Here is a tiny trained network, its code and every weight. The questions are about switching its units off for an input and a class, where a switched-off unit gives its printed mean instead of its output.

import numpy as np


def w(rows, s, z=0):
    codes = np.array(rows[::2]) - 128.0
    scale = np.full(codes.shape[1], s)
    scale[-1] = z or s
    return codes * scale


def f(y):
    return np.maximum(y, 0)


def log_softmax(a):
    a = a - a.max(-1, keepdims=True)
    return a - np.log(np.exp(a).sum(-1, keepdims=True))


def net(x, mask):
    res = np.array(x, float).reshape(1, 5) / 4 @ E
    y = f(res @ A[0][:, :-1].T + A[0][:, -1])
    res = res + np.where(mask, y, B[0][:, -1]) @ B[0][:, :-1]
    return log_softmax(res[-1] @ U[:, :-1].T + U[:, -1])


A, B = {}, {}
E = w([
[188,112,197,188],'x0',
[94,72,233,90],'x1',
[123,10,51,87],'x2',
[192,210,127,93],'x3',
[199,102,111,58],'x4',
],0.012)
A[0] = w([
[106,132,30,206,143],'neuron 1',
[248,107,125,90,11],'neuron 2',
[176,72,164,156,177],'neuron 3',
[215,198,176,159,140],'neuron 4',
[47,73,171,158,188],'neuron 5',
[173,140,109,20,95],'neuron 6',
[173,204,57,177,35],'neuron 7',
[71,154,136,160,75],'neuron 8',
[13,165,101,121,255],'neuron 9',
],0.014,0.005)
B[0] = w([
[193,89,96,215,225],'neuron 1',
[54,219,113,90,205],'neuron 2',
[169,207,232,125,203],'neuron 3',
[193,168,51,144,238],'neuron 4',
[143,24,171,200,248],'neuron 5',
[83,54,51,76,210],'neuron 6',
[115,61,165,151,215],'neuron 7',
[41,139,143,66,177],'neuron 8',
[95,255,119,211,238],'neuron 9',
],0.0089,0.014)
U = w([
[117,51,93,61,152],'0',
[185,192,107,150,179],'1',
[82,116,184,189,126],'2',
[107,156,72,18,111],'3',
[94,141,139,94,2],'4',
[123,145,230,67,127],'5',
[6,200,103,89,164],'6',
],0.014,0.0085)

Each question gives the input, the list of numbers given to net, and the class t.
The units are the neurons (one row each of A and B). Each row of codes is followed by its name. A weight is (code - 128) times the scale printed after its matrix; where a second scale follows, it is the last column's (A, B and U).
mask holds one flag per neuron, in row order. A switched-off neuron (its flag False) gives its mean, the last column of its row in B, instead of its output. The means were averaged over made-up inputs and are rounded, as every weight is.
A unit's drop is (log p(t) with every unit on - log p(t) with that unit switched off) / (log p(t) with every unit on - log p(t) with every unit switched off).
The circuit of an input: a set's keep is (log p(t) with only the set's units on - log p(t) with every unit switched off) / (log p(t) with every unit on - log p(t) with every unit switched off). Starting from all 9 units, units are removed one at a time, each time the one whose removal leaves the highest keep (on an exact tie, the one counted first), for as long as the keep stays at least 0.8.
circuit, biggest first: the units of the circuit, biggest drop first
unit that matters most: the unit with the biggest drop
k most important neurons: the k neurons with the biggest drops, biggest first
drop when u is switched off: that unit's drop, to one decimal
input [2,-2,-4,7,5], class 3: unit that matters most -> neuron 6
input [2,6,0,-5,3], class 5: circuit, biggest first -> neuron 3; neuron 1
input [5,3,2,0,7], class 5: 4 most important neurons -> neuron 3; neuron 9; neuron 4; neuron 8
input [-8,2,1,-3,-3], class 2: 4 most important neurons -> neuron 5; neuron 2; neuron 6; neuron 4
input [-8,4,2,-3,0], class 2: 2 most important neurons -> neuron 5; neuron 2
input [5,-3,6,6,-1], class 3: circuit, biggest first -> neuron 9; neuron 2
input [-1,-5,-1,-2,8], class 3: 2 most important neurons -> neuron 5; neuron 2
input [6,-6,5,-7,8], class 1: 2 most important neurons -> neuron 3; neuron 1
input [-7,-3,8,6,-1], class 0: 2 most important neurons -> neuron 6; neuron 1
input [-3,-7,-3,-5,-3], class 2: 2 most important neurons -> neuron 1; neuron 4
input [-2,-8,-3,0,-6], class 2: 2 most important neurons -> neuron 7; neuron 8
input [-1,-7,5,6,5], class 0: 4 most important neurons -> neuron 7; neuron 9; neuron 6; neuron 1
input [4,4,5,-5,3], class 5: 3 most important neurons -> neuron 3; neuron 1; neuron 9
input [-1,0,6,4,-3], class 0: unit that matters most -> neuron 2
input [-6,4,-6,-5,8], class 0: 2 most important neurons -> neuron 2; neuron 3
input [-6,4,4,0,-7], class 2: 2 most important neurons -> neuron 5; neuron 2
input [0,1,-2,2,-3], class 6: 3 most important neurons -> neuron 1; neuron 5; neuron 3
input [4,8,-6,-8,7], class 5: 4 most important neurons -> neuron 3; neuron 1; neuron 9; neuron 7
input [3,3,0,-4,3], class 5: drop when neuron 9 is switched off -> 0.3
input [1,7,8,-6,3], class 2: circuit, biggest first -> neuron 3
input [-4,1,5,0,7], class 3: drop when neuron 9 is switched off -> -0.1
input [-3,2,5,6,1], class 3: drop when neuron 2 is switched off -> 0.2
input [-3,0,-6,-1,6], class 3: drop when neuron 6 is switched off -> 0.1
